Known rows, with every step that occurs
M, V, E, L, J, S, Q, G, F, A: -34; 75; -31; -32; -303; -623; -30; -109; 13; -448; 306; 290; 332; -1; 257; 267; -233; 110; -53; 44; -123; -66; -5; 558; -9; -390; 89; 205; 159; 65; 485; -369; 93; -96; 70; -344; 142; 15; -252; -19; -165; 136; -175; 716; 215; -112; -318
F, G, Z, S, K: -18; 97; -111; 112; 282; -176; -40; -29; 175; -223; -170; -38; -122; -43; 2; -45; 57; -7; 34; -28; -337; -177; -3; 133; 117; 334; -88; -19; -105; -105; 157; 46; 66; 120; -47; 37; 50; -21; -25; -58; -224; -354; 32; 98; -123; -20; -27
J, M, L, V: -41; 127; -78; 259; -82; 1; -269; -296; 23; -96; -40; 30; 103; 27; -67; 130; -165; 169; -134; 48; 186; 22; 193; -77; -323; 85; -85; 63; -162; -19; 82; 34; 133; 233; -12; 143; 161; -45; -64; -143; -25; -287; -61; 249; -152; 147; 194
S, K, J, P: -66; 36; 216; 327; -57; -87; -22; -93; -177; -144; 8; -41; -61; -244; 71; -10; 145; -167; 255; -140; 25; -101; 219; 112; -29; -169; 53; 156; 5; 125; -12; -26; -121; 34; -105; -40; -23; -9; -69; -78; 189; -246; 90; 144; 57; 324; 79
K, L, V, M, F, A: 23; 370; -1; 350; -133; -304; 9; 41; 169; -68; -210; 174; 178; -124; -55; -165; 38; 261; -226; 199; 201; -92; 103; 1; 19; -147; 55; 165; -119; -137; 269; -376; -197; 190; 7; 134; 268; -152; -297; -77; -95; -82; 75; 226; 68; 86; -3
P, J, S, K, L, V, F: -146; 101; -113; 177; 53; -265; -109; -61; 406; -421; -111; 132; -189; 19; -141; -120; 163; 315; -86; -30; -60; -60; 197; 294; 59; -107; 163; 14; -132; 310; 401; 197; 422; 74; -142; 248; -161; -165; 244; -267; 4; -57; 173; 351; 55; 184; -28
J, M, L, E, Q, G, Z: -120; 3; 154; 295; -233; -274; -117; -203; -92; -126; -236; 90; 133; 178; 45; 506; -373; -71; -14; -127; -139; 124; 89; -77; 26; 212; -274; 101; -249; -25; 457; -151; -215; 119; 449; -83; 304; -155; 38; -123; -304; 52; -257; 283; -202; 51; 207
Q, G, A, F, E, M, L, V: -244; 427; 48; 300; -273; -206; -176; -115; -13; -230; -5; -14; 19; -38; -57; 272; -26; 353; -297; 394; 209; 255; 186; -86; -7; -139; -32; 112; -271; -90; 613; -230; -273; 254; 56; -50; 156; -79; -403; 42; -61; 73; -31; 501; -200; -37; -43
G, A, F, E, L, J: -153; -5; 145; 59; 84; -288; -56; -113; 95; -378; -151; 84; 137; -83; 288; 90; 207; 238; 79; 119; 21; 85; 68; 216; -241; -480; 157; 12; -18; -93; 456; -295; -305; 285; -139; -99; -255; -213; -412; 112; -73; 440; 133; 393; 28; 36; -72
A, F, V, E, M: -9; 198; -97; 59; -86; -126; -66; -63; 306; -196; -69; -162; 60; -199; -183; -102; 36; 87; -82; 119; 38; 164; -45; -118; 155; -155; 23; 142; -78; 60; 283; 73; -278; -170; 73; -185; 119; -68; -370; -160; -191; 112; 64; 513; -174; -150; -145
Q, G, A, F, V: -243; 267; -48; 35; -227; -259; 116; 50; -62; -253; 136; -78; 104; -101; -164; -95; 27; 291; -205; 287; 169; 452; 6; 102; 442; -372; 90; 82; -85; 14; 351; -223; -31; 30; 278; -36; 121; -130; -488; 27; 42; 143; 34; 240; -252; -420; -110
L, S, J, M, F, E, Q, G: -74; 383; -4; 363; -328; -264; -108; -343; -124; -25; -94; -56; 86; -134; -74; 29; -339; 153; -128; -251; 161; -230; 123; 5; -152; 23; -240; 72; -158; 211; 416; -155; -311; 77; 114; -350; 182; -212; -344; -1; 121; 43; -104; 335; -18; 134; 87
J, M, V, F, G, L, S, K: -103; 149; -46; 203; -46; 137; -206; -336; 10; -198; -117; -126; -123; 184; -263; 38; 119; 164; -16; -31; -200; -232; -150; 611; -219; 74; -193; 214; 95; 114; 398; 197; 390; 246; 56; -248; 60; -102; -248; -45; -76; -255; 327; 618; -106; -200; -76
E, Q, G, Z, F, V, M: -391; 414; 192; 45; 50; -186; 26; -137; -41; -58; -150; 161; 148; -18; -35; 57; -159; 162; -157; -142; -35; 262; -126; -145; 495; 45; -331; 137; -237; -65; 208; -228; -177; 67; 413; -59; 556; -266; -291; -107; -276; 126; -148; 395; -373; -156; 24
L, E, M, V, F, G: 177; 135; -58; 167; -267; 84; 55; -56; 130; -2; -107; -82; -236; -9; -213; 249; 124; -158; -72; 29; -95; -26; -239; 241; -88; -180; -78; 171; 51; 38; 448; 166; -260; -36; 169; -336; 217; 48; -174; -262; -149; 110; -51; 377; -97; 72; -223
L, E, Q, G, A, F: -264; 185; 96; 257; -430; -341; 239; 63; -73; -243; 44; 44; 34; -26; -38; 265; 48; 187; 23; 97; 26; 455; -113; 145; 335; -320; -146; 83; -88; -31; 597; -227; -259; 95; 407; -146; 83; -146; -231; -5; -72; 515; -100; 143; -245; -267; -121
Z, F, V, E, M, L, J: -193; 337; 200; 94; 96; -322; -389; -138; 132; -153; -191; 56; 69; -27; -8; -206; -5; -96; -95; 12; 60; -46; 143; -115; -208; -244; 113; 36; -219; 55; 329; 29; -234; 235; 16; -243; -62; 33; -294; -161; -366; -312; 0; 722; -109; 281; -45
Z, S, Q, G, A: -159; 188; -72; 77; -69; -325; 98; -82; -141; -219; 316; 62; 155; -120; 29; 71; -77; 26; -155; 173; 47; 83; 171; 179; 182; 14; -12; -3; 21; -106; 14; -309; 56; 19; 210; -132; 164; 202; -53; 126; 119; -184; -176; -108; 3; -60; -105
A, F, G, L, S, J, M: -113; 193; 66; 339; 19; -33; -157; -502; 81; -269; -91; -137; 138; 55; -9; -103; -128; 155; 35; -99; -71; -74; -70; 368; -273; -82; -207; 137; -175; 141; 389; 121; 261; 278; 26; -49; 234; -89; -250; -34; -199; -242; 232; 371; 28; -94; -115
S, K, E, M: -73; 172; 183; 362; -175; -73; -149; -35; 50; -15; -228; -217; -166; -87; -112; 75; 45; -21; 166; -6; 193; 52; 217; 56; -283; 141; -80; 97; -85; 64; 194; 51; -295; -6; -175; -168; -77; -6; -98; -41; 192; -124; -20; 337; -108; 425; 28
S, Q, G, F, V, M, J, P: -21; 246; 194; 402; -157; -239; -61; -392; -321; -262; 92; -21; 345; -305; 356; 166; -160; -15; -143; -71; 87; 88; 39; 95; 222; -471; -201; 191; -2; -64; 90; -358; -91; -214; 271; -206; 717; -143; -364; -101; 76; -211; 73; 517; 82; 132; -50
G, A, F, E: -127; 179; -60; 45; -113; -187; 108; -34; 58; -165; 21; -123; 11; -123; 20; -90; 190; 280; -69; 168; 82; 49; 121; 87; 35; -265; 7; 107; -54; -70; 376; -207; -261; 136; -64; -16; -50; -75; -487; 85; 8; 251; 108; 228; -73; -74; -132
Q, G, L, E, M: -123; 102; 193; 288; -212; 124; -117; -17; -85; -128; -114; 63; 33; 339; 15; 449; -274; -65; 9; 149; -102; 195; -112; 54; 58; 37; -113; 62; -61; -128; 381; 117; -215; -23; 180; -338; 223; -86; 153; -11; -175; 51; -44; 244; -48; 17; -131
L, J, S, K, E: -107; 97; 58; 164; -102; -219; -180; -125; 94; -201; -121; -21; -227; -121; -83; -107; -99; 13; 296; -142; 46; 25; 209; 320; -246; -122; 59; -57; -118; 274; 267; 122; 38; 17; -180; -50; -256; -14; 44; -176; 108; -84; 21; 334; 73; 581; 123
A, F, V, M: -68; 255; -94; 75; 120; 11; -109; -143; 133; -205; -82; 32; 75; -210; -99; -175; 156; 228; -70; 29; 136; 190; -39; -44; 227; -207; -91; 185; -118; 98; 64; -99; -92; -116; 133; 75; 310; -160; -379; -164; -122; 166; 216; 265; -91; -113; -50
E, M, V, G, L, J, S, Q: 70; 16; 59; 44; 183; 262; -367; -447; 20; -315; 206; 112; 28; -373; 89; 465; -115; -110; 62; -145; -104; -17; 1; 425; -273; -72; -182; 44; 61; 136; 232; 62; 275; -10; 91; -420; 357; 296; 136; 180; -137; -57; -218; 508; 92; 281; -90
V, G, A, F, E, M, J, S: 107; 296; -73; 104; -86; -128; -177; -359; 198; -327; -13; -109; -77; -382; 97; 299; 164; 87; 70; 42; 12; -190; 78; 116; -29; -91; -172; 19; 90; 148; 750; -191; -59; -52; 73; -69; 202; -52; -213; 39; 46; 195; -11; 474; -45; 304; 6
M, V, G, A, F: -70; 135; -137; -48; 3; -164; 82; -67; -35; -224; 144; -61; 57; -321; -159; 80; 346; 232; -126; 96; 123; 131; -92; 314; 170; -285; -107; 119; 112; 136; 343; -181; 113; 45; 269; -187; 156; 119; -328; 188; 82; 268; 54; 248; -151; -314; -197
E, Q, G, Z: -147; -23; 160; 34; -87; -177; 131; -24; -90; -40; -119; 46; 90; 9; 35; 357; -253; 6; -61; -65; -236; 245; -120; -53; 383; 196; -205; -24; -143; -65; 218; -136; -84; -17; 362; -78; 263; -106; 66; 64; -174; 231; -229; 85; -184; -253; 95
P, J, M, L, S, K, E, Q: -226; 223; 159; 690; 0; -365; -389; -383; -26; -292; -346; 29; -88; -52; -37; 35; -27; 130; 82; -199; 26; -106; 418; 89; -517; 70; -88; 212; -164; 309; 367; 14; 91; 257; 49; 2; -174; -114; -73; -27; 56; -119; 50; 453; -4; 392; 181
M, V, E, Q: 25; 117; -70; 69; -55; -189; 92; -109; -64; 57; 31; -1; 31; -174; -36; 104; 46; 139; -118; -41; -207; 112; -145; 43; 103; -116; -111; 126; 69; 74; 84; 51; -181; -151; 147; -380; 104; 119; -89; 7; -43; 386; -112; 292; -63; -174; -120
E, Q, G, L, V, F, A: -156; 182; 92; 355; -328; -4; 187; 30; -187; -176; 44; 150; 263; 185; 25; 422; -94; 246; -150; 305; -192; 275; -251; 183; 425; -82; -196; 71; -66; -266; 512; 30; 146; 137; 411; -91; 311; -121; -157; 5; -211; 183; -51; 382; -225; -538; -169
L, S, K, E, Q, G: -324; 243; 247; 362; -191; -256; -23; -5; -206; -71; -97; 1; -155; 10; -108; 66; -192; 93; 106; -29; -10; 258; 7; 111; 8; 25; -144; 57; -106; 131; 354; -64; -80; 67; 242; -211; -189; -176; -65; 85; 163; 125; -55; 309; -98; 51; 116
L, E, Q, G, Z, S, K, J: -134; 134; 92; 387; 108; -395; -11; -36; -49; -456; -212; 211; -40; -77; 51; 212; -157; -136; 128; -103; -265; 172; 182; 52; 338; 278; -154; 111; -215; 51; 343; -2; -199; -69; 334; -123; 109; -35; 128; -202; -97; 0; -251; 4; -118; 143; 79
Z, F, V, E, Q: -253; 331; 52; 73; 4; -248; 91; -3; 35; -13; 83; 10; 79; -96; -6; -227; 31; 162; -93; -67; -74; 152; -144; -183; 211; -247; -91; 110; -83; -72; 211; 35; -237; 72; 145; -222; 43; -89; -356; -85; -210; 130; -86; 506; -333; -177; -143
J, M, V, G: 64; 61; -232; 23; -24; 91; -139; -253; -48; -72; 68; -85; 23; -171; -162; 235; 3; 51; -8; -152; 156; -65; -58; 136; -90; 19; -232; 130; 222; 164; 85; 33; 88; -97; 220; -254; 272; -13; -63; 77; 135; -6; -80; 252; -143; 40; 21
V, E, M, J: 180; 112; 104; 206; -106; -293; -150; -261; 82; -74; -280; -129; 106; -51; 116; 116; -47; -163; 2; 0; -119; -197; -18; -57; -75; 105; -43; 6; 9; 54; 211; 71; -146; -184; 34; -233; 132; 64; 80; -119; 4; -22; 19; 319; 66; 304; 16
E, M, L, S, K, J: -61; 225; 325; 312; 178; -127; -494; -211; 6; -247; -229; 144; -161; -92; -36; -2; 65; -230; 83; 10; 33; -204; 449; 75; -449; 271; 82; 176; -159; 271; 251; -117; 59; 266; -91; 84; -221; 123; -13; -33; 12; -438; 20; 274; 151; 389; 214
G, L, S, K, J, M: -191; 126; 176; 362; 110; 10; -328; -396; -40; -381; -184; 34; 23; 111; -54; -44; -133; -4; 194; -79; -40; -130; 282; 329; -332; 222; -66; 229; -21; 153; 177; 80; 264; 247; -72; 5; -65; -60; -30; -15; 83; -385; 170; 291; 46; 199; 168
Q, G, A, F, V, E, M, J, S: -37; 429; -87; 84; -390; -477; -73; -297; 188; -343; 15; -126; 79; -191; -144; 55; -106; 163; -142; 234; -19; 167; 26; 133; 376; -210; 50; 49; -31; 220; 658; -137; 6; -236; 244; -155; 284; -65; -286; -226; 17; 123; -13; 576; -138; -25; -38
G, F, V, M, J, P: 99; 253; 89; 318; 14; -46; -71; -381; -82; -158; -179; -33; 233; -288; 254; 49; 25; 30; -83; -39; 17; -11; 78; 58; 60; -469; -137; 103; 122; -47; 115; -195; -135; -150; 71; -64; 553; -241; -388; -248; 11; -166; 179; 433; 86; 149; 7
Z, Q, G, A, F, E, L, J, S: -330; 16; 129; -143; -110; -429; -178; -123; 86; -517; 108; 183; 17; -140; 257; 200; -148; 269; 33; 28; -64; 142; 20; 247; 121; -364; 131; -60; -35; 184; 528; -354; 101; 86; 124; -155; -120; -298; -342; 100; -104; 371; -4; 350; -42; -24; -28
Z, Q, G, F, V, E, M, J: -42; 219; 140; 201; -206; -526; -224; -167; -21; -386; -151; -148; 190; -150; 208; 97; -372; -8; -290; 74; -84; 175; -19; -76; 337; -113; -44; 40; -5; 97; 363; -63; 12; -316; 322; -398; 344; -134; -358; -80; -64; -206; -45; 569; -152; -111; -121
P, J, S, Q: 5; 2; -117; 94; 14; -166; -77; -244; 137; -307; 252; 145; -6; -200; 92; -4; -88; 16; -22; -220; -67; -198; 193; 147; -57; -50; 68; 116; -89; 231; -1; 18; 352; -84; -78; 110; 149; 163; 158; -47; -4; -29; -121; 61; 157; 267; -113
P, J, M, L, E, Q, G, A: -240; 263; 74; 607; -380; -519; -89; -257; -175; -313; -159; 155; 95; 164; 70; 436; -125; 111; -86; -9; -7; 139; 239; 65; -61; -193; -42; 162; -81; 119; 545; -183; -166; 229; 340; -80; 148; -88; 20; -35; -57; 169; -134; 240; -103; 146; -4
S, J, M, V: 125; 160; -132; 122; -118; -45; -130; -435; -48; 26; -15; -163; 163; -177; -77; -49; -71; 116; -101; -231; 298; -65; 283; 256; -286; -14; -175; 124; -28; 281; -88; 99; 59; -82; -69; -222; 333; 70; -215; -136; 269; -159; -195; 102; -6; 261; -32

Rows
-157; 355; 336; 2; 267; -202; -319; -356; 158; 21; -303; 46; 128; 14; 111; -183; -197; -106; -221; -177; 54; -457; 466; -36; -497; 245; -164; 48; -450; 83; 402; -123; -132; 419; -120; -57; 136; 3; -378; -72; -283; -464; -224; 469; 62; 441; 6 : G, Z, F, E, M, L, S, J
-186; 354; 110; 410; -36; -211; -217; -79; -156; -265; -90; 249; 59; -58; 46; 202; 44; 204; -107; 71; 2; 416; -93; -181; 321; -297; -194; 243; -311; 101; 464; -210; -323; -51; 506; -85; 338; -193; -272; -172; -331; 384; 96; 442; -145; -154; -21 : A, F, V, M, L, E, Q, G
95; 169; 51; 538; -192; 8; 55; -469; -148; -88; -115; -116; 99; 22; 58; 329; 9; 90; -39; -172; -212; 59; -186; 456; -187; -248; -358; 214; -89; 84; 484; 278; -130; 96; 205; -446; 459; 76; -191; -214; -150; 138; -19; 512; -114; -9; -260 : S, J, M, V, F, G, L, E, Q
-281; 109; 194; 222; -65; -11; -286; -148; -125; -329; -2; 176; -112; 78; 108; 375; -106; 180; 258; -107; -294; 225; -65; 357; 164; 15; -155; -96; -72; 134; 420; 96; 238; 90; 58; -200; -54; -134; 260; 79; -156; 132; 36; 388; -59; 8; 75 : E, Q, G, L, J, S, K
71; 315; -279; 434; 87; -195; -337; -196; 111; -442; -91; -54; -35; -392; -282; -337; 133; 88; -6; -59; 235; -204; 412; 20; -29; 145; 66; 225; -43; 190; 74; -2; -73; -54; -97; -78; 64; -16; -389; -286; 193; -503; 95; 191; -185; 179; 144 : Z, S, K, J, M, F, V
-499; 288; 169; 297; -163; -556; -28; -85; 74; -309; -141; 78; -144; 43; -124; 35; -116; 238; 76; -318; -109; 27; 122; 140; 297; 148; -202; 142; -316; 276; 536; 45; 158; 48; 137; -32; 132; -172; 39; -147; -78; 89; -126; 462; -285; 212; -46 : P, J, S, K, E, Q, G, Z, F
-66; 52; -128; -20; 108; -149; 120; -35; 58; -156; -146; 57; 11; -2; -26; 306; -85; 38; -146; 35; -380; -43; -69; -60; 488; 256; -242; -51; -63; -92; 393; -34; -232; -176; 403; -199; 214; -128; -37; -115; -269; 224; -80; 171; -96; -255; -2 : V, F, E, Q, G, Z, S
-194; 378; -121; 552; -486; -488; 25; -213; -113; -248; -136; -56; 37; -92; -73; 244; -55; 343; -187; -58; 78; -115; 136; -11; 107; -161; -53; 180; 11; 70; 529; -259; -395; 112; 101; -265; 202; -186; -315; 103; 124; 308; 14; 342; -182; 15; -51 : P, J, M, F, E, Q, G, A
-305; 260; 190; -39; -146; -433; 35; -104; 89; -146; 70; -85; 263; -33; -56; -62; -371; -96; -241; -72; 20; 47; -8; -101; 288; 87; -126; 182; -317; -124; 229; -132; -217; 10; 262; -316; 427; 31; -346; -52; -263; -248; -283; 675; -325; -3; -167 : S, Q, G, Z, F, V, E, M
18; 59; 159; 194; 55; -268; -70; -54; 97; -174; -275; -204; 88; -581; -135; 52; -341; -155; -265; -71; 41; 9; 1; -202; 110; 62; -68; 41; -244; 61; 310; -127; -221; -73; 379; -362; 407; 65; -505; 63; -117; -197; -186; 495; -334; 40; 14 : K, E, M, F, V, G, Z, Q
-155; 277; 347; 378; 197; -160; -329; -352; -192; -149; -190; 249; -33; -153; 58; -44; 112; -213; 154; -118; -44; -350; 333; 128; -294; -60; 5; 228; -93; 288; 48; -263; -19; 223; 13; 102; 43; 8; -34; -125; -2; -394; 292; 301; 336; 479; 219 : V, M, L, S, K, J, P
70; -9; 224; 177; -81; 84; -263; -222; 14; -13; -245; -50; -56; -155; 105; 321; 128; -294; 78; -22; -59; -318; 191; 17; -330; -328; 32; -48; -23; 24; 391; -37; -433; 125; 6; -260; -4; -67; -182; -145; -253; -143; 134; 572; 193; 455; 80 : V, F, E, M, L, J, P
-128; 319; -34; 372; -68; -390; -123; -459; -23; -334; 12; -65; 339; -248; -7; 114; 53; 275; -162; 19; 354; 39; 219; 206; -254; -180; -213; 45; -267; 197; 449; -125; 148; 368; 133; 90; 303; 124; -266; -11; 67; -213; 22; 440; -168; 87; -38 : S, J, M, L, V, G, A, F
54; 27; -19; 48; 121; -24; -181; -421; 49; -254; -129; 131; 28; -14; -61; 94; -7; 16; -56; -41; 7; -280; 157; 255; -427; -98; 51; 332; 171; 230; 290; -95; -80; 19; 55; -195; -30; -151; -324; -188; 152; 169; 46; 455; 144; 134; 97 : K, J, M, V, F, E, L, S
-239; 296; 29; 271; -342; -261; 222; 56; -75; -283; 90; 21; 69; -152; -55; 119; -22; 249; -105; 186; 71; 646; -57; 55; 410; -512; -50; 117; -128; -71; 583; -194; -313; 65; 447; -162; 139; -213; -499; -52; -68; 464; -181; 285; -360; -352; -126 : L, E, Q, G, A, F, V
109; 17; 392; 503; -134; -104; -232; -142; 87; -110; -345; -154; -69; -167; 281; 165; 137; -217; 243; -114; 66; -66; 306; 78; -290; -237; -14; 26; 4; -39; 390; -67; -317; 30; -48; -221; -11; -311; -1; -127; 96; -228; -56; 320; 80; 695; 154 : S, K, L, E, M, J, P
140; 132; -192; 346; 73; -351; -60; -298; 196; -327; -241; -51; -17; -250; -224; -59; -119; -147; -44; -92; -176; -352; 77; 26; 25; 305; -23; 184; -96; 42; 231; -104; -123; 61; 92; 19; 366; 120; -129; -270; -183; -432; 43; 62; -75; 96; 131 : K, J, M, F, G, Z, S
-125; 252; 176; 161; 124; -193; -243; -280; 21; -309; 134; 18; 68; -361; 130; 183; 102; -38; -122; 111; 95; -211; 237; 81; -400; -104; -119; 171; -131; 5; 601; -460; -137; 371; 171; -112; 18; 164; -435; 354; -154; -71; -27; 600; 60; 126; -68 : V, G, A, F, E, M, L, S, Q
43; -30; 433; 571; -300; 37; -137; -351; -330; -188; 27; -62; 269; -58; 392; 539; -269; -292; 75; -44; -85; 9; -6; 118; -62; -220; -200; 107; -99; -217; 278; -29; -131; -81; 278; -489; 529; -19; 27; 11; -24; -159; -136; 374; 62; 365; -64 : S, Q, G, L, E, M, J, P
-58; -13; -90; -142; 142; -294; -154; -154; 363; -449; 16; 184; 116; -132; 48; -80; -26; 181; 88; 13; -174; 111; -138; 148; 28; -453; 236; 1; -45; 199; 386; 5; 7; -85; -16; -89; -156; -191; -180; -244; -290; 352; 141; 621; 25; -95; -57 : A, F, V, E, L, J, S
-101; 395; 119; 291; -90; -375; -87; -550; -167; -320; 150; 299; 276; -91; 464; 391; -275; 325; -185; 114; 2; -27; 49; 157; -124; -186; -91; 116; -119; -90; 312; -455; -28; 65; -22; -16; 454; -99; -99; -21; 230; 268; -118; 505; 85; 429; 42 : F, E, L, V, M, J, S, Q, G, A
-111; 306; 183; 213; -353; -582; -139; -61; -8; -254; 106; 132; 293; 127; 106; 180; -311; -162; -204; 220; -46; -244; 206; 175; -146; 37; -29; 242; -34; -55; 578; -460; -56; 146; 221; -162; 128; 113; -315; 98; -318; -400; -104; 672; 214; -114; -217 : V, E, M, L, S, Q, G, F, A
120; 259; -82; 394; -29; -370; -74; 86; 229; -249; -339; -104; 76; -353; -219; 98; 85; -131; 42; 48; 52; -454; 219; 91; 9; 423; -168; 88; -57; -71; 550; -191; -273; 11; 123; -224; 201; 66; -337; 1; -90; -390; -94; 402; -160; 192; -72 : V, G, Z, S, K, E, M, F, A
